Rows, each with the band of its hidden value:
[ -28  -49  -34   91   52  -68   47   66   17  -15 -297   28   79 -101
  147  -62  173   42  -24   23  179  -31   49  -55  -89   38    8   72
  -15  158  132  -66  -43  -41   18  147   50  -15  149  102   39   26
  148   14  -63]  X
[ -35  143   90   13   15 -201  166  100  235  -35 -163   91   18  135
  282   20 -143   41   83   38  249   41  110  -58  -61  140   53 -110
  218   78 -140  130    8   35 -108   12  115 -145  144  -23  -65   -6
 -116 -193   81]  K
[ 160 -178 -189 -161   72  271  -63   85   69  162   11   24   12 -216
 -234   21   57   28  141   89 -258    3 -233   47  117 -105 -215   29
   22  -79  162   20 -131 -116 -182   86 -361   75   86  -45  -49    8
  142  191 -165]  X
[ 171  -94 -236 -273   -1  177   31 -133   94   56  148   55 -158 -126
 -194   64 -188   36  199   61 -192   37 -230  182  140   36 -254  116
   63 -159   -6  220 -233  -14 -283  -98 -245   91 -101  -85   -8   87
  -30  -40  -50]  A
[ -81  -97 -157   78  -43   -8 -197  174 -179 -123 -188  111   86 -169
  -89 -124  109  166  -99  394   34   12  -44 -251 -103   25  -51  348
 -261  133  172 -200   70  -73   13  -66   40   70  113  332  150   30
   29   38 -212]  S
[  51 -123 -172  217  -26  184 -337  205  -93   40 -257  160   41 -121
 -155  -55   94  117 -166  122   63   29  105  -95   90 -192  -27  237
  -97   90  141 -187   74  -77  -94  152   54   97   95  127   62   18
   18   78 -215]  A
[ -22  -42 -125 -154 -149 -191  300 -269 -139 -116   21   20  -99  -50
   41  -36   32  -46   73   -9  181   26    7  163  -69  208   46  165
  -93  100    9  154 -251    8   25  -71   53   49 -130   62   58   99
   97 -116  157]  Q
[  -9  -87   -3  -29 -151 -180  183  219   -4   28  -32   58  -48  253
   -9 -159   68   66  -59  111  265   91  220  -75  -48   40  200  -77
  -37   86 -100   27   94  -78  -29  134  173   12  117  -15  -20   48
  -86  -84   21]  S
[  61   23 -127  -32    7   55   73  119  178   47  -13  100  -87   48
  -53    6  -98   49   27   86  -66  -27  -22   35  134  -97 -120  -79
   90  -81  -28  137   29  -85 -210   19  -38  -13   55  -82  -82  -25
   47  -32  123]  Q
[ -49  -48    1   33   50  -97  151   92   42   26 -246    7   85 -103
  167  -54  166   16   33   65  165  -17   44  -67  -88   51   26    6
  -22  144  125  -59  -48  -84   22  104   13  -20  192  106   33  -13
  202   30    4]  X
[ 115 -189 -174  106  -73  121 -244  274 -194  -16  -56  165   33 -126
 -384 -160  218  144  -91  230 -129   98 -102 -169   59 -189  -10  146
 -170   92  211 -172   61  -65 -134  221 -172  102   66  115   22   95
   46  210 -174]  Q
[  79 -120  -75   45  292 -100  314   41  335   47 -169  -47 -239    0
  123 -135   -9  166   24  -22  136  -57  -68  111  104  -21 -141 -112
  -56 -162  129  141  -42  -73 -420  131  151  116   61  -94  167  245
  253 -242  193]  A
[  30  -95 -150   13 -130  102 -244  -31 -180   15  -34   72  148 -108
 -120   16  110  -86  -45  -75  139   98   49   28   -9   43  176  233
  -69  107  128 -112 -101    9  166  111  -69   82  -76   30  -11   26
  -88   93 -290]  K
[ -94   51  -39 -169  -18 -130  227 -101  118  -28   34  -64  120  -37
  156   52  -37  -99   89  -19  135   -8  -72   16  -67  227   82  -22
   14    7   49  105 -111  -42  134 -115  -30  -71   -1  -12  -34  -36
   61  -83   57]  D
[  49 -118  -75  -39 -108   17  140   86  -34  127   23   69  -31    9
 -156   -8   91  -32    2   30   55   58   67   41  117  -89   66  -75
  -35   40   46   35  -39 -134  -89   99  -61   29   61  -56  -67  -28
  153   94  162]  A
[  25  -70 -105  -80 -243  130  -78  103 -101  116    8  121   77   78
 -213   95    6  -38  -60  103    5   21  115  -21   80  -66   13   22
   76  107  -93   40   23 -124   35    8  -90  -89   86  -37 -207 -162
  -59  151  -10]  X
[ -63    7 -118  -13   41 -167  -24  -40  149  -98  -70   -4  -82  253
  189  -48 -124   81 -117   -4  384  -21  103    2  -82  243   70  139
  -65  -73  -74  130   88   69  -39  -44  360   35  -89  -49   84  145
 -261 -316 -114]  S
[ -83   29  122  102  118  -82  -27  218  174   66 -184   97  156  -64
  127  104  -64   75   32  222  164   56  -23 -253    3   69   13  -59
   37   81   69  -65   92  -58 -159  -73   -8 -144  252   96  -17  -70
   37  -15   79]  K
[  -1  -69 -175   -8  199  -72  132 -181  230  -69  -55  -39 -198   33
   52    3 -166  132  -86    1  163 -110 -118  135   92  131 -163  111
 -120 -192   70  210  -41  -15 -303 -122  227   65 -142  -76  134  225
   62 -324  145]  K
[ -36    0 -103  111  153   27   73  374  286   60 -111   37   -5  -44
   33 -147  -40  126  -48  224  -34  -19    5 -142  129 -188  -18  -93
 -106 -152  152  -95  187 -203 -172   29   77   97  192   64  107   -1
  200  -88   40]  D
[ 148  -81 -179 -179  230  -12  249 -104  396  -11   -5 -130 -193   40
  118 -142 -146   99  118 -189   53  -39 -159  257   43  125 -118  -42
   86 -268   34  252 -176   24 -259  115   37  141 -108 -219  113  312
  -24 -340 -153]  D
[  21   28  -97  -70 -297 -101  -10 -156 -166  -77    2  136  -30  134
   21   23  -78  -74   -1 -100  307  124  231  136  -48  167  194  195
   88  158 -179  120 -151   93  100   20  131    4 -136  -20  -59   36
 -272 -127  -81]  Q
[ -20  -86  -84  281  244  118 -282  365  194  125 -256   68   89  -80
    4  -36  112  119 -171  126  116  -13    7 -234  119 -187  -10    5
 -156  -65  278 -217  259 -120 -167  152  110   77  203   51  104   -5
  139   59  -91]  X
[   2 -129   -4 -141   -2  -45   21   75  -66   14  -85    3  163 -118
  -14  -24  160   31  125  174   40   51 -143 -139 -165  180    1   79
  -25  153  115  -50 -102  -22   39   53 -218  -52  156  108  -29   26
   14  131 -211]  S
[ -19    5   79  153  339   44 -187   25  353  102 -435  -26  195  -40
  325  204    3   54  -40 -129  271 -130  -62  -91  -53  144 -144  -40
  223   61  105   29   36   46 -125  114   49 -211  215  -94  -85   -7
  -12  -44 -156]  X
[ -11 -116  -39   -9 -116   94 -122   42 -134   95 -141   90  155 -120
 -108  114   83  -12  -22  119   86   35   37  -86    2   22   -4  133
    0  186   56  -70  -61  -87   30   -3 -111  -80  136   93  -88 -106
   40  161  -78]  X
[  42 -140 -129  226 -107   16 -110  353 -210   26 -189  153   32 -136
 -130 -278  327   51  -89  120  104  152  198 -124   20 -251  230  127
 -228  162  240 -315   61 -114   41  340   34  237  138  196  152   53
  177  159 -158]  A
[ -90 -111 -103 -269 -121  -65  247 -168  -51   73  145  -78   35   81
  -48  105   30 -119   10   53  123  -69  -21   92  -26  214   41   16
 -104    2   -6  164  -88 -135  119 -169  -23  -49  -44  -62 -114  -71
   92   22  145]  S
[-113  -22   58  234   69 -259  124  128  -31  -93 -384   74   58 -129
  256 -141  192  106  -54  136  352   39  133 -175 -135   67  119  112
 -148  235  177 -166    4  -29  -27  110  220   16  198  260  191   77
  213  -84   72]  A
[ 147 -192 -155  -49  135   91   61  -67  194   88  -11  -11 -187   52
 -149   -3 -110  122  -33  -64   56  -27  -89  185  173   -6 -139   12
   -3 -177   33  186  -82  -46 -372   69   32   83  -81 -194   25  229
   11 -177   10]  K
[   5   35 -168 -107    5  -31  316   -3  300    7   34  -33 -157  182
   50  -50 -183   30  -46  -34   33 -119   51  183  134  -21  -69 -128
   73 -190  -99  258   15 -137 -135  -44  156    6  -42 -173  -54   37
   72 -253  194]  D
[  -2 -117 -120  -35  122   16   10  176  214   88   58   -7  -63  155
 -133   -5  -46  114 -115  165   47  -50  -99 -103  121   -9  -80  -92
 -129 -184   70   89  195 -125 -237  -35   83    7   50 -111  -13   43
   19  -59  101]  S
[-121   96  -73   36 -109 -130 -171 -219 -134 -118 -114   99  123  -81
  221  131  -45 -110  -10  -52  398   83  111  -15 -118  284  171  329
  -58  167   36  -21 -119  127  197 -133  169   -6 -110  139   71  -25
 -163 -102  -96]  Q
[  46   72 -108  347  107   34 -251  604  218  -47 -289  215   -9  105
  -21 -242   76  246 -188  242  -26    2   90 -305   80 -332  -38  -82
   12   -9   95 -162  384  -70 -226  305  145   31  254   69   26   12
  -23    7  -99]  A
[ -47  -57  -73  -96   36 -244  337 -168   99 -103  -96  -59 -130  108
  154  -63    3   75  -29    0  266  -80   -9   84  -86  234  -43   36
  -64   15  -12  209  -89   -7 -100  -36  216  -24  -36  -20   63  155
   73 -240  173]  X
[ -74   60 -125 -434   31 -103  213 -311  113  -89  173  -68   21 -120
  149  168 -200  -63  284  161  -28  -45 -337   46 -135  437 -206  148
    9  -79  -10  275 -246   41   10 -396 -188  -79  -84   46  -12  -21
  -46 -106   21]  S
[  66 -136 -193  -93 -164   -7   22 -150 -112  -43  -85   73 -179   17
  -30  -77 -118   90   -8   32  237   76  171  173   -3  113   -3  334
  -57   43 -112   89 -194   11 -106  -35  188  155 -100   71  138  169
 -156 -237 -172]  X
[ -25   19  -53  -26   80 -133  144  118  160  -25   32    7   24   28
   51  -71   44    5   30   51   82   26  -98  -75   -1   65   78 -108
  -62  -59  126   42   48  -37  -55   52   -5   11   30  -37   13   54
   79  -46   92]  K
[ -54  -39 -132 -360  -76   -6  172 -307  -14    6  121  -56   48  -78
    9  197  -96 -103  151   77    5  -73 -189  112  -63  312 -144  137
    8    2  -23  231 -231  -42   68 -290 -166  -93  -72   -7 -104  -72
   22    0   47]  S
[ -97   88  -10  -91  -23 -241  267  -55   45  -99 -128    2   61  -50
  293  -39   79  -52  121   33  208   -1    9  -31 -174  222   61   23
   16  139   41   64 -115   10  122  -15   42  -51   81  107   28  -24
   99  -64   76]  X
[ -16 -114  -24  -70  -93   -4 -131  -45 -121  -20  -95   30  192 -168
  -25   31   -1   17   48   75  192  138  -25  -87 -106  214  116  258
  -35  159   74  -98 -170   26   87  -40  -81  -12   35  141   53   65
 -136  -26 -314]  D
[ 122  -86 -135 -225   45   67  219  -16  288   97  140  -65  -98  121
 -108   -3 -142   21   67  -90  -56  -27 -123  177  137   31  -83 -168
  128 -208  -48  261  -82  -82 -201   40  -96   -1  -47 -268 -105  104
  -17 -132   23]  D
[  44  -30  -70 -139    3   14   35 -111   51   28  -15   16   56 -120
   60   62  -53  -57  157  -52   92   69  -72   93  -23  161   21   97
   72   20   44   70 -211   26  -14   -9 -132   19  -20  -20   -5   54
  -37  -43 -139]  K
[  29   -6  -51 -143 -168   -6   51  -58  -38    7   45   65   95   45
  -84   91  -14  -72   49  -18   44   34  -17   44  -13  111   49   -6
  138  106  -68  129 -110   -9   56   13 -145 -125   -9  -80 -195  -46
  -87   55  -10]  K
[  23 -119  -32  -12  198   51 -103   10  142   70 -251  -53  133  -64
  140   42   99   44   23  -40  158  -68  -89  -19 -105  154  -71   76
   58   47  129   -7  -58    6  -33  130  -56  -42  122  -32  -21   80
  -11    7 -296]  S
[ -82   51   46 -161 -133   -9   52   -6   72   52  -23   45  209  -31
   54  198 -181  -49   89  135   88   37    0  -90  -25  185   13   11
  170  110 -110   80  -81  -69   66 -217 -115 -219  134   36 -162 -169
  -95  -19   -6]  D
[  14  -73 -149   -2   54  103  -99  141  239   96   41   19  -47   93
  -87    4 -231   91 -104   72  118   39   40  -16  185  -33   18   35
  -66 -218    4   39  114 -105 -193  -84  155   87  -13  -89   66   62
 -117 -210  -78]  D

[ 229 -164  239 -631 -331 -361 -285   36 -186  336  -35  142 -252   85
   15  -85  119 -249   59  -59   62   14  188  -21    7  -10  -10 -308
  207 -177 -371  -22 -114  276 -131 -305   17 -353  203 -149  460  -50
  105 -381 -175]  U
[ -89   36  208   93   55    2  155  -82  112 -106  -37 -119   32 -115
  203  -34 -279  229 -187 -101   19  -24   47  -76  -99   38  -28  154
  198  230 -229   39   -8   -6  -77 -107   30   17 -242 -234 -396  -93
 -184   95   -6]  V
[-203  194  -25  126  204   16    9   96 -164   88 -121 -138  -59   54
  263   42  -93  128 -160  188  239  386  142  -82 -186   95 -186  -80
 -367 -207 -328  104  326   95   38   27  202   19   32  232  285   11
    9  -87  236]  F
[-121  150  -59  198  234   12  -54  316 -229   94  226   56  133  -73
  150 -512  262  229   55   44   20 -129   36  -30  -92 -148   11  108
   64 -310  -46 -208   91  181  137   27  -39   -5   18  178  -87  188
  315  311  225]  H
[  46  -30  416  -30 -156  -58  -18   -4 -124  252 -177 -105 -301  265
 -289  312  202  149   11 -110 -144  -74  163  328  162 -253  220 -285
   25 -337 -234 -163 -394   45  263  268 -312   -8   24  159  -13  184
 -116  -41  -36]  M
[-121   96 -101  -20  105   75   63   82 -114   -4  -95  -61  -74   40
  219  201   36  130  -57   61   35  309   38    1 -141   78  -75 -114
 -303 -157 -264  -14  173  223   60  104  237   23   32  297  233   81
  -90  -88  251]  T
[-161 -376  108  134  192 -208 -135 -117 -289  -72 -333 -205  231 -100
 -330  141 -108   57  -40  124 -162 -301 -226 -104 -205  -13  -94  329
  161  184  -80  248   29  -59  423   16  -13 -130  -58  161 -187   18
  -66 -252  260]  F
[ -43  194   -7   31  253  -33 -114  255    5 -143  346  181  269  277
  -54 -421   35  -75  131 -161 -129 -161   31   24  132 -123   10  128
  124  -50  -93 -293   40  -96    7 -194  -24   38 -151  -89 -200   64
  216  125 -111]  U
[-151  197  -20  180  329  -36  -84  310 -169  106  253   92  200   39
  115 -567  160  179  -21   36   58 -121   21  -24  -65 -133 -114  156
    0 -301   19 -142  116  116  223   40  -85  -97  -51  163  -98  193
  402  310  106]  F
[-230  126   27  205  257  151  -44  201 -257   87   52  -90   13 -147
  234 -204   66  355  -78  191  139  177   36  -23 -268  -26  -15   78
 -289 -288 -227  -16  199  162  136  171    5  -54   50  384   82  244
  183  280  264]  V
[  19 -303   23   72   79 -160  -63 -244 -251 -185 -357 -213  138 -176
 -404  180  -72  -97  135   61 -444 -291 -103 -115  -56    0  -68  432
  175  346 -111  202   15   -8  319 -105  188   10  -27  240 -307  -93
  -61 -333  477]  G
[-187  177  -25  189  184  177   59  158 -248   28  -39  -66  -24  -68
  213   22   82  256  -43  167  104  320  109    4 -219   12    9  -63
 -332 -254 -303   22  234  169  140  164  113   49   66  385  162  194
   53  129  329]  U
[-175  143   -9   94  162   80   21  130 -264   13  -40  -83  -68  -43
  236   62   42  203  -91  152   84  355  147   10 -211   57    5  -89
 -280 -225 -343   -1  221  172   89   78  179   66   57  324  209  120
    5  -22  295]  U
[  11  -33  500  -38  -89 -215 -109    4 -262  272 -130 -169 -329  215
 -218  163  131  157 -126  -41  -92   -6  286  313  115 -208  212 -242
  120 -366 -300 -158 -346   12  247  140 -266   12   20  100   19  115
  -47 -173  -36]  U
[-129  -60  123  -74   74  -22   -5   49  149 -227  192  -60   53   19
  225  -19 -203  224 -110 -223  -77 -137  -92    4  -71   24  136   96
  277  198 -249 -318 -128  -35 -285 -208   39   98 -268 -317 -338  -76
 -298   53 -213]  M
[-167  129  107   90  245  -57 -103  133  164 -169  252  -74  143  239
  133 -250 -263   93  -81 -159   33 -116   -6  -39   53  -32   -9  151
  136   91 -224 -315   27 -237 -284 -277    1  134 -270 -327 -277 -120
  -99   67 -249]  V
[  65   18   84  109  -20   51  241 -244  146 -133 -226 -206  -66 -132
  -38  167 -148  125   -3 -137 -325 -127   27  -36   79  -12  -84  288
   97  296  -92   51 -101   86   69   18  158   99 -185   57 -503 -115
 -180   17  317]  T
[ -29  180  -82    7  256  -30  -69  262   55 -139  344  189  256  310
  -63 -361  118  -49  139 -219 -213 -214  -35   73  180 -143  -14  127
  110  -86   20 -359  -32  -14   75  -93   -7   40 -166  -12 -228   96
  196  138  -75]  T
[  92  115   85  263  -19  132  246 -249   92  -68 -340 -178   11 -123
 -175   97 -160   -6  128  -13 -224  -84   97 -138   88  -51 -157  301
  -38  293 -150  266   78  -18  131    2  115   63  -93  114 -432 -110
  -41   72  424]  H
[-122  177  -28  166  307  -75  -87  330 -220   68  291  110  210   17
  110 -602  205  158    3   13    7 -141   59  -11  -48 -141  -46  149
  117 -287    2 -194   94  126  205  -23  -53  -42  -43  115 -124  172
  391  254  133]  V
[  83  164   73  275  -43  155  277 -225  159  -79 -283 -201  -51  -99
  -88  104 -147   46  116  -67 -218  -84  118 -113  122  -61 -108  250
   -6  271 -170  135   32  -17    3  -23  127  156 -123   36 -468 -145
 -118  111  383]  U
[ 104   50  115   75    3   14  225 -266   51 -166 -238 -125   -5 -109
 -145  150 -159   -8   22 -101 -380  -55  114  -24   89    9 -100  301
   83  334 -122  168  -39   62  196  -24  180   63 -165  115 -474 -101
  -70  -78  351]  M
[-204   77  172   16  280  -80 -101  115  131 -192  260  -23  192  198
  164 -230 -331  131 -186 -148   61  -62  -33  -18  -39   22  -24  163
  141  129 -219 -212   26 -205 -171 -234  -29   17 -311 -316 -276  -58
  -79   58 -323]  F
[-141   51 -129  145  164  114   -2  214 -177   55   96  -88  -31 -170
  222 -190  257  359   43   48  -72  -61  -66   -1 -155  -87   42  101
  -97 -271  -79 -256   28  294   61  157   76   51   45  355  -45  193
   99  277  349]  T
[ 252 -177  163 -730 -312 -269 -300  -20  -57  251  -36  129 -262  140
  -12   40   50 -287  114 -104  -42   44   87  -11   49   31  -61 -236
   23  -91 -349  -56 -115  278 -188 -260   96 -379  183  -32  478  -35
   62 -381 -188]  T
[  -6   67   63 -329   -5 -112  -67   78 -103  166 -106  204   50  179
  141   39 -106 -199  -82   79  293  366  101 -104 -156  132 -259 -262
 -237 -109 -330  318  278  177  118  -86  109 -374   83   31  502   55
  120 -237  -98]  F
[  44   53  -35 -321  -80  -31   -9   52  -80   69 -115  148  -51  169
  102  218   19 -177   44    3   82  332   90  -33  -74  103 -119 -282
 -231  -88 -345  124  175  227   31  -58  209 -179  101  124  435   37
  -30 -268   42]  M
[ 106   35   99  170  -35   60  171 -284   41 -113 -305 -232  -71 -153
 -198  142 -136    6  120  -42 -367 -130  101  -81  101  -40  -83  341
   32  312 -164  137  -21   10   85  -48  168  121  -94  150 -460 -139
  -85  -32  440]  G
[-181  196  -78  197  138  145   45  123 -151   74 -126 -149  -85    6
  245   81    9  176  -25  178  201  336  109  -83 -174   37  -81 -106
 -383 -226 -355   23  301  109  -40   67  185   98   84  274  257   50
  -45   31  314]  H
[  17    4   74 -450  -36 -220 -109   90 -122  197  -71  256   64  155
  180  -33  -99 -237 -122   56  314  321   87 -130 -182  159 -282 -276
 -117  -95 -309  323  256  232  109 -161  115 -454   80  -61  537   28
  146 -304 -169]  F
[-146   45   82   57  140  -38  -28   92  151 -218  213 -105   62  128
  178  -98 -190  171  -68 -206  -64 -148  -29   -7   20  -21  111  108
  247  138 -248 -388  -73 -142 -329 -261   54  220 -269 -336 -343 -135
 -259   39 -171]  G
[  72  -96  155   89  116 -138   -4 -292 -221 -159 -314 -198   83 -166
 -347   46 -198 -121   41   78 -413  -94  121  -89    9   26 -140  468
   77  344 -162  310   77  -40  344 -121  200   -9  -65  255 -360 -104
   95 -282  469]  H
[ -36   26  136  117  -25   53  234 -128  122 -140 -106 -153  -44 -141
  145  116 -167  229  -91 -140 -135  -68   43  -37  -38    9   34  137
  206  245 -208  -31  -85   57  -74  -58   92  133 -216 -150 -455 -107
 -276   74  139]  G
[-156   96  -87   80  113  204   48  119 -161    5  -63  -74  -65  -71
  209  139   94  240   17  112   36  257    5   -4 -207   27   12  -64
 -351 -194 -286  -39  173  221   50  168  152   30   74  392  178  174
  -42  107  307]  M
[ 211    5  106 -486 -268 -211 -165   20  -82  261  -94  123 -230  190
    3   38   90 -301  126  -47   46  145  206  -36   79    6  -90 -310
  -30 -153 -369    8   14  222 -137 -239  120 -228  186  -39  464  -73
   66 -347  -55]  G
[ 193  -98  194 -660 -204 -428 -266   40 -252  224    1  206 -145  131
   59  -97   25 -344  -39  -28   60  198  261  -26  -26   97  -91 -285
  170 -116 -390   79   28  258  -26 -369  154 -344  153 -129  511  -78
  157 -541 -154]  U
[  74   60   85  124   -5   39  245 -248  133 -150 -228 -187  -53  -90
  -79  167 -154   68    9 -133 -345  -96   72  -26  110  -12  -95  284
   82  303 -102   68  -76   56   94   -3  174  123 -189   65 -502 -129
 -154  -22  330]  T
[ 200  -69  169 -554 -268 -295 -239   48 -145  314  -61  154 -191  129
   49  -88   58 -291   65  -15  146  119  194  -77   -1   24 -101 -306
   69 -163 -384   65   27  237 -132 -298   71 -346  200 -124  515  -63
  128 -360 -139]  H
[  87   67   71  248   63  -39  140 -295  -53 -138 -339 -280  -25 -117
 -263   89 -159  -75   92   18 -398 -101  170 -102  129  -23 -152  414
   36  313 -149  185   64  -51  171 -108  245  185  -94  189 -451 -201
  -16 -175  549]  U
[-220   96  -12  134  195  115    0  157 -280   20  -37  -83   -5 -105
  256   10   26  265  -98  191  151  316   71  -31 -290   56    3  -47
 -286 -220 -331   41  254  166  104  108  128    4   63  331  204  167
   25   63  280]  H
[ -24   85   96  212  -11  -15  248 -138  127 -108 -132 -241  -98 -113
  137   69 -139  206  -89 -138 -162 -113  108  -55   47  -17   -6  166
  250  213 -175  -95  -82   32 -116 -110  147  254 -222 -178 -498 -210
 -275   19  235]  G
[ -45  121   13 -210   61 -196  -76   77 -135  172 -105   58  -27  165
  198  -30  -97 -156 -133  104  259  346  171 -121 -113  131 -287 -189
 -197 -152 -312  199  294  154   41 -154  209 -201   66   29  446  -62
  105 -307   31]  F
[ -84  187  172  269  115   -3  211 -152  196  -50 -141 -254  -44  -19
  134  -24 -312  188 -186  -74  -20  -29  121  -92   42    4 -177  237
   62  202 -156   53   28  -80  -58  -73   80  136 -269 -158 -470 -197
 -147   87  134]  F
[ -73   80  -37   17  194   19  -85  293 -239   18  284  149  140  -78
  108 -435  271  189   81  -16 -108 -120    4   37 -101 -118   76  103
   83 -248  -57 -232   12  237  173   28  -29  -74   11  226  -85  249
  311  268  155]  G
[ 277 -188  239 -663 -368 -237 -287  -25  -24  335  -60   84 -331  156
  -93   46  128 -209  153 -142  -72  -81   74   52  119  -74    3 -253
   61 -170 -301 -128 -253  265 -165 -163  -42 -365  190  -23  388    8
   53 -264 -202]  T
